[[107 134 135 135]
 [153 128 130 128]
 [104  99 124 122]]
->
[[134 135]
 [128 130]]

[[137 132 101 136 125]
 [130 133 129 123 127]
 [136 137 117 134 134]
 [129 138 132 119 126]
 [116 124 110 115 124]]
->
[[132 101]
 [133 129]]

[[113 138 125 133 128]
 [151 147 101 137 126]
 [109 147 110 139 137]
 [138 153 101 142 127]
 [132 125 124 129 131]]
->
[[138 125]
 [147 101]]

[[114 106 120 112 107]
 [130 128 129 130 128]
 [131 117 131 129 129]
 [133 127 135 128 128]]
->
[[106 120]
 [128 129]]

[[ 99 119 153]
 [141 144 109]]
->
[[119 153]
 [144 109]]

[[112 118 133]
 [149 147 134]
 [126 107 110]
 [ 98 101 118]]
->
[[118 133]
 [147 134]]
---
[[136 138 129 135 123 124 126 121 118 128 125 138 125]
 [131 119 127 133 128 137 139 126 137 131 134 138 145]
 [131 115 128 133 131 138 135 131 141 130 126 138 149]
 [137 137 128 134 123 123 126 123 118 127 125 137 126]
 [131 118 127 133 128 136 139 127 136 130 134 138 145]
 [131 114 128 132 130 138 134 130 142 129 126 139 150]]
->
[[131 119 127 133 128 137 139 126 137 131 134 138 145]
 [137 137 128 134 123 123 126 123 118 127 125 137 126]
 [131 114 128 132 130 138 134 130 142 129 126 139 150]]

[[109 111]
 [147 102]
 [129 154]
 [114 109]
 [112 121]]
->
[[147 102]
 [114 109]]

[[135 131 132 132]
 [111 149 120 120]]
->
[[111 149 120 120]]

[[108 126]
 [125 135]
 [124 122]
 [119 130]
 [130 129]
 [129 130]
 [127 126]
 [132 123]
 [128 127]
 [106 124]
 [135 128]
 [125 134]]
->
[[125 135]
 [119 130]
 [129 130]
 [132 123]
 [106 124]
 [125 134]]

[[115 118]
 [130 113]
 [108 118]
 [144 107]
 [122 114]
 [127 116]]
->
[[130 113]
 [144 107]
 [127 116]]

[[136 102 126]
 [111 127 145]
 [117 133 116]
 [133 131 144]
 [129 105 123]]
->
[[111 127 145]
 [133 131 144]]

[[134 130 103 116 137 108 144]
 [126 135 116 125 123 116 135]]
->
[[126 135 116 125 123 116 135]]
